(in the rows, 128 means zero)
Each row is followed by its class; each block has classes of its own.
[121 139 142 107  93 158  79 137 141 102 171 148 155  95 119 102 152  92
 123 118 119  97 122 103 100 127 152  62 169 103  90 136 113 131 118  65
 147  81]
sanos
[151 140 171 144 133 159  80  95 128 125 142 136 193 148 137 100 139 127
 157 153 153 164  86 100 188 117 135 150 110  97 138 164  83 108 142 158
 165  48]
begup
[116  75 192  94 122 127 130 163 136  95 141  94 133 149 120 147 128 192
  92 129 124 149 113 165 107  88 145 141  95  91 142 158 142 166 131 137
 155  87]
begup
[124 103 212 107 139 155  93 144 126  70 113 153 121 107 204 139 136 133
  57 147 113 106 113 172 137  55 152 129 125 120 102 178 181 141 118 108
 175 149]
vun
[134 123 118 155 157 162 131 126 154 126 143 137 149 183  98 108 153 101
 112 143 116  71 136 143 125 161 126 115 147 121 134 125 152  96 119 113
 105  46]
sanos
[174 162  98 130 136 196 103  83 138 112 213 127 164 119 106 112 138 114
 118 110 141  98  93 138 186 162 151  93 135 109 115 144 106 115 123 123
 148  88]
vun
[119 124 161 146  97 168 133 165 130 123 161 157 138 110 126 127 147 157
  93  88 121  69  98 119 150 118  81 134 137 123  82 143 149 124 120 116
 115 155]
pinar
[104 137 165 136  90 143 172 118 144 109 190 128 150 116 167 111 158 132
 137 166 124 147 116 107  98  72 148 102 127  87 104 159 124 134  78 110
 157  62]
degi
[120 137 123  66 136 113 190 110  55 125 132  73 143 126 125 154  89 116
 130 118 104 127 132 159 146 105 123 123 114 130 100 172 105 123 109 153
 103  96]
sanos
[103 105 189  85 128 133 131 106  95  76 139 115 175 144 166 132 119 104
 108 120 105 135 122 150 155  79 169 100 125 102 120 214  94 125 149 159
 126  74]
sanos
[126 157 108 169 135 130  99  79 148 125 138 119 175 143 125 120 105 135
 149 144 147 112 136 128 163 131 142 139 122 148 117 116 113 106 127 152
 154 116]
kobor
[ 90 151 160 124 140 154  75  72 138  69 175 117 174  89 109 114 119 102
 112 103 143  93  98 158 168 102  99 111 168 131 132 149  61 131 158 122
 155  93]
Lofek
[ 91 105 209 131  87 167 126 151 120 111 142 139 182  78 136 116 174 114
  54 102 112 142 105 114 175  96  89 125 153 121 104 172  96 138 143 118
 145 101]
Vuvil
[144 162 192  72 125 135 123 100 137 147 136 109 151  62 119 147 119 186
 104  99 122 170  69 118 147  86 152 140 112 159 126 194  76 133 100 142
 119 130]
pinar
[126 147 119 147 125 152 181  79 113  95 154  57 194  56  98 150 109 111
  85 139 131 130  82 148 197 117 158 161 142 139 167 150 129 131  93 177
 128 123]
kobor
[ 88 117 125 151  86 116 174 143 130 134 129 129 190 127 163 115 130 148
 151 148 116 122 148 101 133 137 132 102 143 132  89 116 131 109  97 122
 136 133]
nozuk
[132 149 174 164 139 149  97  99 175 146 134 149 173 116  83  98 138 167
 137 135 125 105  60 123 152 149 130 134 115 135 127 158 103 115 150 114
 131  39]
vun
[ 96 109 139 156 158 134 143 113 136  87 126 114 133 134  65 111 134 103
 149 121 134  71 126 140 130 124 113 124 153 128 130 130  93 118 135 115
 135 107]
nozuk
[111 130 167  67 143 120  90 140 170 117 128  89  76 206 124 151 138 129
 147  64 113  82 114 108  64 116 149 106 103 109 119 145 102 117 175  87
 107 100]
Vuvil
[136 137 166 161 134 162  83 111 121 162 148 136 228  68 145 121 134 109
 153 138 130 165 115 108 178 156 126 138 127 107 137 118  95 128 112 143
 138  64]
begup
[157 139 180 107 140 161 138 152 109 135 132  49 145  84 106 179 107 130
 117 103 111 102  81 107 144 125 146 165 117  82 126 145 116 126  78 124
 128 140]
begup
[120 118 175  96 120 140 109 142 116 144 113  62 148 112  59 149 144 109
  90 100 122  94 104  84 152  97 166 109 161 150 110 133  98 140 112 107
 145 166]
vun
[138 149 105 111 164 120  36 147 156 119 116 175  84 178 142  77 128  51
 163 155 138  92 124  99  78 137 140 122 148 104 139 104 134 131 150  63
 113  89]
pinar
[146 150 118 160 139 120 169 107 133 145 169 181 153  60 155  77 138 105
 118 138 128 143 140 141  81 136  99  68 136 154 112 114 106 116 100 114
 130  54]
degi
[132 129 118 156  82 135 158 111  84 145 138 113 154  93  85 129 144 120
 120 117 108 100 133 144 163 132 124  86 167 145 105 134 132 131 134 115
 119 130]
nozuk
[164 108 147 118 155 149 160 162  90 130 134  60 159 118 131 147 109  98
  72 138  89  87 153 146 138 127 126  93 125  77  94 144 149 113  93 120
 128 163]
kobor
[175 142 150 133 161 163  60 132 134 161 114 111 174 121 126  96 153 119
 111 160 159 117  73  90 159 103 171 136 122 149 138 124 122  96  94 149
 172  59]
Lofek
[132 165 133 152  94 144 162  94 155 108 171 166 136 111 152  77 147 156
 132 123 126 149 121  75  97 136 116  99 128  99  94 158  51  95 113 139
 171  39]
kobor
[ 66 161  99 138  72 149 188 113 120 124 158 144 189  48 171  92 122 112
 148 156 115 149 117  90 122 149 135  83 130 127  96 101  96 152  78  93
 152  83]
kobor
[151 151 122 145 155 177 105  71 155 119 171 126 108 162  84 110 121 140
 163 149 139 106  96 148 172 159  97 127 114  77 118 146 117 107  99 108
 137  92]
Lofek
[140 144 147 125 114 125 141 138 139  94 158 150  97 237 154 115 111  99
 161 155 151 117 105 134 108  71 181 144  92  93 105 136 159 129 135 112
 121 123]
Vuvil
[ 86  58 157  83  85  93 202 190  99 106 143  83 123 215 137 173 121 192
 105 106 105 146 178 134 106 105 114 119 119  79 104 147 147 142 135 156
 123 188]
sanos
[124 167 112 167 133 187 110  98 170 118 151 178 141  93 148  63 149 114
 112 143 135  39  87  87 124 145 136  82 148 116 117 123 110 103  93  91
 127 116]
sanos
[150 162 180 142 107 154  92 117 166 130 171  80 135 160 112 132 148 129
 172 114 147 123  79  82 130 120 148 145 135  71 101 137 137  95 101 108
 182  41]
vun
[109 160 138 144  79 168 174 115 140  98 183 109 146  66 117 124 141 172
  99 145 102 114 101 144 132 114  98 134 130  91  94 165 121 136  98  96
 156  73]
kobor
[118  95 186 173 165 113 131 132 159 116 111 108 195 110 112 122 117 158
  87 125 115 104 145 144 142 139  92 133 148 108 143 159 107  97 156 177
 119 163]
nozuk
[183 123 115 188 160 168 133 127 163 152 178 114 161 139 100  97 157 121
 111 166 141 136 142 133 152 163 122 129 137  93 137 109 130  91  81 148
 151  49]
Lofek
[115 131 152  83 134 165 211 106  90 123 147  61 155 106 102 159 133 117
  99 103 110 122  88 129 160 135  91  96 138 119 140 149 113 120 102 143
 105 146]
Lofek
[120 152 107 109  77 139 169 106  80 171 135  91 136  36  86 140 136 158
  84  93 109 158 115 129 190 125 116 145 142 174 114 153  80 142  89 140
 120 123]
sanos
[123 130 156 170 191 119  69  87 148 103 101 157 139 131  67 103  84  83
 157 149 139  91 113 171 160 135 136 175 164 144 136 128 111 117  93 103
 124  94]
nozuk
[196 145 164 154 191 145  92  60 191 167 140 119  97 183  42 102 136 154
 157 123 143  93  76 113 133 138 171 127 121 124 137 158  97  84  64 122
 112  22]
pinar
[152 144 103 145 149 164  73 103 151 166 129 142 161  88 141  63 162  95
 120 137 149 162 107  90 165 163 141 135 123 141 160 114  77 112 106 141
 145  18]
begup
[105 122 144 170 139 133 167 100 151 106 154 104 166  89 141 142 116 148
 133 158 120 118 153 136 113 144 120 103 134  93 127 124 121 122 107 156
 148 110]
Lofek
[101 156 133 153  71 177 154  91 131 126 167 151 158  19 148  86 147  70
 109 116 110 122 100 127 154 134 146  35 135 149  85 150 106 143 100  63
 151  93]
degi
[ 82 118 160 110 121 139  85 127 132 137 148 113 168  61 129 122 129 133
  97 120 123 168 144 143 156 113 118 138 124 123 110 144 103 168 134 145
 151 102]
vun
[143 106 191 171 198 115  36 145 173 123 128 178 106 180  69 103 116 112
 172 116 152  78 105 103  88 127 132 147 136 101 140 107  80 123 125  89
 137 114]
degi
[157 156 112 175 140 191 159  61 149 120 200 121 146 133 105 110 123 146
 122 132 159 132  89 120 216 158 108 166 136  84 139 152 107 104  57 175
 139 105]
pinar
[167 144 173 165 134 119 208 142 143 157 151 120 129  95 162 133 141 165
 106 149 104  89 146 105  30 125  91  74 138  76  94 108 145 102  81 108
 122 114]
Vuvil
[113  88 211 119 122 112 165 152 121  93 156  91 147 153 126 162 121 172
 136  92 104 107 135 138 107  86 147 106 117  76 101 176  86 120 137 131
 135 123]
sanos
[ 85 134 133 146  82 143 132  80 163  78 173 132  87 147 147 140 168 207
 137 109 117  62 107 137 110  94 129  93 122 110 134 163 112 135 190 126
 132 115]
Lofek
[102 156 106 150  84 179 180 104 145 142 164 146 127  79 119  95 154 162
 104 141 139 135  84  93 160 131 135 140 139 146 120 124 106 149  46 115
 149  89]
pinar
[154 159 103 130 145 160 125 128 155 142 142 154 145 120 119 102 154  87
 150 161 127 180 133 111 130 173 120 144 122 127 135 139 122 110 123 118
 131  31]
pinar
[119 129 160 157 130 116 134 137 149 133 136  90 133 196  66 118 121 119
 197 150 141 118 125 146 114 113 138 124 121  95 120 108 131 128 140  78
 143 116]
nozuk
[ 87 112 177  96 111  90 119 134 128  91 128  99 133 191 158 143 129 136
 115 114 122 105 128 165 137  43 132 147 122 150  95 169 157 120 174 135
 126 108]
vun
[128 122 164 147 143 147 100 182 162 105 160 155 148 155  90  86 134  91
 157 155 146 129 119 122 111 108 135 162 135  78 118 121 121 128 117  94
 134 122]
nozuk
[162 100 124 151 166 114 114 166 171 154 120 119 146 110 113 101 116 133
 106 143 125  87 138 109  76 168 160  72 110 110 120  97 130 123 121 108
 124 120]
Vuvil
[135 123 154 127 171 106  75 123 126 100 156 106 124 201 110 111 104  95
 169 148 162 108 101 134 133  74 159 176 127  83 135 125  93 134 118 117
 144  50]
Vuvil
[172 133 142 147 226 131  53 139 147 106 134 120 100 192 109 142  79  86
 183 155 149  40 137 161  74 121 161 165 110  79 136  78 155 124 104  99
 127 101]
begup
[ 78 130 162 148 120 136 213  80 149 145 110 143 117  54 134 117 155 161
 140 146 114 179 105  72 113 160  65 128 131 107 142 134  83 135  68 123
 121  95]
Vuvil
[180 168 135 136 160 150  70 101 167 148 178 149 159 175  94  86 126 119
 144 129 153 111 100 107 142 147 137 117 141 112 112 121  94  95 118 111
 135  90]
vun
[203  89 176 103 208 139 101 165 108  97 127 131 121 130 145 129 103 103
  76 140 116  72 128 178 136  70 173 122  87 108  84 185 130 111 105 124
 122 140]
Vuvil
[132 128 125 147  99 160 162 107 131 123 187 132 149 149 178  91 136 111
 147 141 146 163  95 129 203 112 158 133  92  93  99 153 149 115  89 151
 136  95]
vun
[ 80 114 139 130 106 164 144 143 133 124 137 118 151  95 113  99 134  95
 119 135 118  95  98 104 153 157  96  95 136  94  90 122 158 143 103  85
 129 133]
vun
[140  70 205  94 127 121 119 155 101  91 131 143 159 137 150 142 142 139
  78  83 105 112 160 126 119  92 140  58 155 122  82 178  94 105 133 130
 151 152]
sanos
[164 138 123 178 129 178 142  98 144 146 197 141 169 160  43 101 157 143
 139 155 141 120 102 132 156 152 122 108 118 111 117 149 117 117 113 132
 147  23]
degi
[ 97 125 129 159 107 165 133 139 131 150 147 123 172  73 116  98 141 113
  76 121 127 137 123 113 164 138 114 131 136 128 132 102 112 150 105 136
 130 148]
kobor
[108 132 185 147 106 152 151 128 141 136 129 109 144  50 128 139 142 152
  69  83 114  80  98 113 138 107 123 108 133 147 103 144 129 128 126 142
 127 181]
vun
[138 166 114 170 131 180  90 115 161 111 169 147 152 167 130  64 110  79
 121 160 155 109  99 167 176 124 179 154 119 104 128 134 142 122 119 125
 147  80]
nozuk
[142 167 142 130  78 169 179 119 123 103 176 127 146 105 182 103 136 146
 103 138 131 173  78 103 180 104 137 158 122  94 102 195  95 111  83 147
 178  50]
pinar
[100 134 174 136  77 164 127 142 180  97 180 136 141 149 125 114 160 153
 110 117 108  77 120 102 111 104 148  92 158  90  81 156 103 114 100  61
 145 116]
sanos
[110 124 169 154 110 100 156 123 122 128 153 177 179  92 173 126 139 136
 186 148 125 191 161 115 108 113  79 113 125 131  83 137 104 111 112 119
 159  81]
degi
[161 137 168 101 103 143 152 144 114 118 150  91 178  90  82 142 143 175
  87 127 124 129  67 122 161  79 158 121 129 157 119 177  80 121 132 132
 154 122]
Lofek

A new block, with new classes.
[158  52 126 102 109 134 111 144 136  77 170 115 152 110 136 134 121 110
 105 112 112 138 135  93 169 107 107 108 172 118 136 124 128 167  89 106
  98 113]
zari
[139  83  98 132 117 178 150 126 154  36 212  77 131 137 152  85 215 143
 120 129 182 110 114 131 175  88 161 103 147 119 185  95 111 138 101 124
 152 101]
kepif
[105 165 136 195  68 110 154 129 192 156 107 101 179  93 133 155 165 112
 199 124 100 132 108 142  80 131 117 134 122 150 171 124  62 149 143  94
 169 155]
nibeg
[124 135 151 155  79 134  92 155 105  85 110 129 120  90 121 111 116 121
 128 136  95 177 165  91 115 168 141 145 118 173 101 105 143 171 128 128
 110 132]
Makul
[129 136 127 137  92 115 190 114 166 162 116 121 149 167 117  74 193 177
 138 147 138  91  97 153 107 125 121 120 168 105 153 112  85 136 128 113
 139  99]
Makul
[132 170 164 127  90 161 117 143 113 107 120 137 117 164  54  77 122 158
  86 167 155 177 128  50 125 104 126 108 152 138  97 110 145 157  65 110
  63 101]
nibeg
[125  84 130 115  87 110 120 127 155 128 115 135 157  90 153 157 108 115
 108 109  57 134 156 132 119 147 101 123 139 142 130 142 105 158 126 118
 121 138]
Fatu
[141 123 142 117 124 119 148 140 173 122 149 107 167 108 114 152 113 118
 122 119 108  93 121 107 127  86 152 108 129 119 133 152 107 146 119 104
 119 122]
kif
[147 127 147 119  83 107 130 146 121 139  99 152 130 129 101  88 130 153
 112 143 121 150 120  95 116 139  94 132 171 130 110 120 126 157 110 120
  88 117]
Vorur
[ 99 187 154 111  65 186 151 105  85 148 101 169  95 154  99  71 141 168
  80 160 159 175 133 150  76 123 130 126 117 115 143 131 102 134 116 145
 152 127]
kif
[138 127 132 138  67  97 135 133 142 170  81 148 135  92 132 156  87 136
 119 106 109 149 140  91  85 140 101 109 121 127 135 148  99 153 104  97
 122 168]
Makul
[155  83 156  57 150  92 107 155 135 128 134 158 171 109 124 158  37 111
  78 104  37  99 164  75 155 115 133  99 174 122  78 152 165 158 115 118
  60 100]
goti
[133 136 145 101 106 131 116 138 124 122 117 149 157 133 100 133  76 133
  89 122 107 151 145  65 127 100 121 100 146 126 117 139 146 152  86  97
  84 122]
goti
[109 129 123 125 113  89 129 118 118 200  67 146 121  73 135 157 109 126
 127 130  67 106 116 151  86 177 107 138 124 149 114 163 110 123 204 151
 133 140]
Vorur
[188  73 132  60  94  76 161 136 111 156 105 183 113 114 130  68 144 174
  91 123 105  93 113 146 129 184  97 118 204 108 108 124 125 147 136 167
 102 100]
Vorur
[ 96 153 151  89 100 156 115 120 126 125 121 153 147 137 126 139  74 128
  83 139  92 152 153 101 122  82 114  97 127 128 136 145 128 148 105 112
 119 127]
Vorur
[123  98 126 147 112 134 149 144 179  89 160  99 161 114 141 127 178 124
 150 118  87 100 128 158 152 125 146 147 154 140 140 114 109 144 164 123
 140 102]
kepif
[ 72 198 127 180  94 167 141 110 192 105 130  86 173 150  97 147 140 125
 140 139 140 167 120  93 107  54 122 114 100 147 181 134  86 138  78  67
 149 146]
Fatu
[127  99 121  86 166 119  91 128 137 121 143 109 138  94 118 190  42  91
  90 121  80 104 127  71 144 104 147  80 113 139 102 183 145 128 128 119
  88 138]
nibeg
[ 93 162 135 157 129 166  91 135  76 108 104 125  88  94 101 130 113 124
  97 156 107 150 134 120 112 150 161 152  79 182  94 142 157 121 181 156
 115 132]
kepif
[156 123 133 114 113 133 167 138 147 133 143 125 130 136  99  99 153 163
 102 126 141  93 103 117 140 110 152 109 154 115 131 128 125 138 115 122
 115 103]
kepif
[154  76 120 111 134 124 156 140 168 100 176 110 159 116 135 118 157 138
 114 112 103  70 118 142 165 110 153 119 160 123 138 133 123 142 143 127
 123  96]
kepif
[173 126 135  99  61 113 163 121  85 176  88 183  94 121 104  86 114 176
  78 117 155 150 102 117  91 144  95  99 148 101 153 139 102 143  85 138
 130 154]
zari
[136 136 126  63 140  97 180  96 100 220  73 185 108 168 101  83 131 183
  69 148 112  58  93 171  93 165 118 113 171  95 101 162 132  95 173 173
 107  93]
goti
[144 103 141 105 127 104 169 139 182 168 136 126 170 120 117 156 106 137
 104 109  69  68 120 130 131  98 138 104 153 113 122 157 113 133 144 109
 111 110]
kepif
[ 93 194 155 159 104 130 117 131  88 179  50 144  91  92  86 138 105 126
 117 162  99 149 131 136  61 172 136 163  79 166  84 156 121 123 194 151
 115 141]
kif
[ 96 196 165 194  70 129 144 134 136 133  93 137 132  68 131 144 118 105
 164 123  72 152 145 168  67 156 156 164  67 166 138 135  95 156 192 137
 183 160]
kif
[167 125 106 171  86 120 144 139 123  93 133 113 134  87 122  99 166 136
 161 104 178 132 106  96 122 146 159 123 123 140 163 104 122 157 103 121
 146 138]
goti
[138 145 161  98  90 113 150 143 125 192  87 173 125 129  84 139  65 160
  61 124  86 140 134 102  94 122 104 108 148 119  99 156 121 137 109 117
  89 133]
kepif
[148  91  95  71 128  93 162  99 116 214  97 149 111 109 129 128 112 163
  76 128 138  73  84 130 100 126  99  81 144  96 145 187 100 102 148 141
 126 136]
Vorur
[108 145 130 135 146 150  93 132 100 119 105 114 132 142  82 129 105 121
 105 163 135 135 119  63 131 113 143 125 126 149  86 138 168 130 127 110
  64 101]
goti
[168  86 130  71 139  50 194 120 194 201 120 150 165 123 129 128 107 149
 109 101  48  32 101 160 127 134 115  89 183  95 126 174  97 130 171 130
 113 109]
nibeg
[148 147 164 134  66 117 129 147  88 158  76 177 109 110  85 107  96 143
 101 124 104 170 127 111  94 165 101 145 147 136 101 131 126 156 118 136
 106 139]
zari
[153 138 127 139 105 155 142 130 103  62 154 117 112 129 107  67 169 145
 122 135 169 115 109 123 151 123 162 122 126 134 154 104 133 152 108 143
 137 108]
zari
[125 163 128 125 107 106 138 114  73 198  51 178  97  94 119 114 106 147
 104 127 113 121 118 145  63 191 133 131 106 146 117 157 129 111 181 167
 138 152]
goti
[110 118 132 167 132 160 105 143 187  36 178  63 186 139 115 134 155  98
 151 144 111 127 137  84 172  78 152 130 127 164 132 107 132 163  95  80
 100  96]
Fatu
[135 177 159 136  78 119 127 146  93 144  70 173 128 121  90 102  90 146
  99 128 120 164 146  85  89 150 128 127 133 142 105 121 143 153 107 126
  99 134]
goti
[152 109 124 151 115 113 127 151 176  99 153  89 175 101 119 134 148 117
 163 120 120 110 105  78 147  97 134 116 149 137 141 118 120 158 106  86
 110 120]
Vorur
[144 107 132 138  61  83 156 135 126 166  73 164 143 115 138  93 166 157
 134 118 112 138 119 141  93 187  86 147 189 121 132 107  98 154 142 129
 117 124]
goti
[ 70 141 133 149 123 143 125 113 118 154  81 136 137 141 137 116 168 121
 137 161  91 123 130 174 104 165 117 170 143 153 108 130 124 116 219 148
 120  98]
goti
[194  56 100  78 154  87 119 130  85 163 121 136  96  64 118 158  72 127
  76 100 114  76  98  99 134 150 131  83 117 116 116 183 146 120 133 147
 104 148]
zari
[156 145 165 101  92 123 123 153  92 138  97 164 102 106  83 108  84 144
  75 132 125 159 138  85 101 144 134 122 134 129  86 138 137 155 102 138
  86 132]
kif
[117 135 131  73 137 131 139 102  90 170 106 161 101 105 114 135  89 139
  57 139 100  89 120 166  94 148 144 113  99 125 114 191 127 110 183 175
 136 130]
kif
[182  32  86  41 170 105 136 113  80 127 150 151  89 100 151  79 145 149
  68 135 132  39 107 166 165 168 139  99 159 111 114 157 158 126 168 196
 109  87]
Vorur
[122 127 130  85 129  97 172  94 111 237  74 172 114 131 115 122 116 155
  78 134  83  73  93 188  85 158  95 120 152 105 124 182 102 104 190 162
 129 124]
zari
[ 76 232 175 155  79 190 114 127 100 134  83 147 129 172  74  93  99 159
  83 168 147 210 150  69  82  80 124 115 105 147 125 115 126 138  76  91
 106 138]
Makul
[190  79 103 108 115  96 171 122 133 106 144 133 111  97 136  85 170 159
 110 103 134  65 105 162 141 173 152 108 133 126 151 129 118 138 128 167
 151 119]
Fatu
[ 79 174 175 143  83 163 115 132 126 131  95 153 146 146 112 127  98 112
 109 140  75 188 156 123 105 108 101 145 141 142 123 124 115 157 126 109
 114 132]
zari
[168  97 114  70 138 116 159 113  83 161 116 145  84 143  79  75 146 180
  52 161 171  76  81 134 116 149 125 107 157  95  94 164 131 106 139 162
  86  92]
kif
[ 99 224 155 144 103 174 144 116 136 126 114 137 124 142  85 119 100 135
 116 140 124 143 125 112  94  89 169  95  78 143 147 138 120 131 109 123
 151 144]
nibeg
[168 127 122 126 103 116 177 127 143 131 131 126 129 160  97  51 183 190
 116 143 179  89  90 111 125 115 138 104 158 105 150 115 110 140  91 115
 117 103]
Makul
[138 109 102 116 123 135 138 110  96 138 112 132  84 109 116  89 165 148
 100 150 149 111  98 149 109 173 134 109 131 136 128 140 119 115 158 174
 129 123]
nibeg
[ 76 150 143 158 126 148  98 135 131 125 100  97 138 111 105 150 134 100
 133 168  97 145 136 119 103 128 130 167 115 164  88 143 117 129 181 121
  93 115]
kif
[ 99 213 163 214  73 166 119 146 101  88 105 125 114  89 104  99 149 117
 159 148 137 173 148 129  80 151 178 176  64 186 129 104 115 159 156 146
 162 142]
kif
[156 109 141  72  97 113 150 131 100 137 103 178 128 144 113  83 120 161
  82 127 115 117 133 133 130 158 122 116 176 110 109 124 144 150 122 149
  97  96]
goti
[133 184 161  87  96 161 137 116  66 134  84 189  78 163  62  70  80 180
  22 153 144 159 134 102 103 133 136  98 113 133 100 139 155 136  76 158
  97 121]
Fatu
[112  96 151 110 115 118  98 144 167 114 131 138 167  87 146 181  74  85
 118 108  18 139 162 116 135 134 115 119 151 148 105 146 126 163 149 120
 108 130]
nibeg
[145 141 134 125 108 129 161 130 132 109 129 136 145 153 114  68 172 155
 132 135 141  92 111 135 132 132 157 124 156 121 142 108 130 144 127 131
 129  93]
goti
[104 200 168 207  92 163 116 159 148  97 117  89 156 143  65 119 138 111
 165 152 140 176 127  63 121  81 138 153 120 163 124  98 118 164  92  75
  94 120]
zari
[ 71 147 117 181 106 182 110 116 161  57 167  94 158 108 185 138 158  98
 167 122 111 141 161 132 127 102 165 125  85 162 194 111 100 151 138 109
 199 144]
Makul
[136 129 130  55 169 157 124 106  65 142 125 156  91 142  91 113  71 143
  28 145 125  80 114 124 139 104 149  79 109 114 111 181 166 107 133 160
 100 111]
zari
[205  63 131  84  96  78 135 146  92 148 115 175 106  51 144 133  78 129
  87  73  91 113 133 128 124 184 116 102 143 120 126 148 127 158 121 160
 124 157]
zari
[169  88 112 123 126 132 152 141 156  66 174  90 146 179  89  54 198 172
 105 155 189  90  90  84 171  91 137 100 185 104 137 105 136 146  75  99
  88  75]
Makul
[200  55 121  65  93  52 162 140 133 193 104 175 127  93 134 111 116 170
  91 102 106  91 102 114 117 156  78  92 195  93 132 154 106 144 118 132
 109 131]
Vorur
[ 92 141 120 124 155 175  75 114  91  95 122 117 106  98 119 165  84  99
  80 145 116 137 142 106 133 126 154 110  59 178 116 161 159 125 136 142
 118 138]
Fatu
[154 130 114 116 105 133 177 113 121 106 139 139 127 146 118  63 183 169
 113 131 170  83  99 147 133 136 151 105 150 108 160 112 127 137 122 144
 145  95]
goti
[168  95 109  38 165 104 148 104  90 183 113 163 101 138  95 103  78 180
  29 138 133  56  98 107 129 127 133  68 145  95  98 188 155 104 126 150
  85 105]
Makul
[ 59 157 104 134 100 159 161  64 121 180  78 139 109 152 138 113 177 156
  99 161 124 123 100 209  71 154 100 130 109 134 166 152  75  91 179 157
 180 135]
Fatu
[ 84 126 138 132  84 157 115 126 149 139 129 135 148  85 162 185  86 106
 111 102  64 180 163 128 105 105 114 121 107 144 159 149  95 145 137 106
 157 168]
kepif
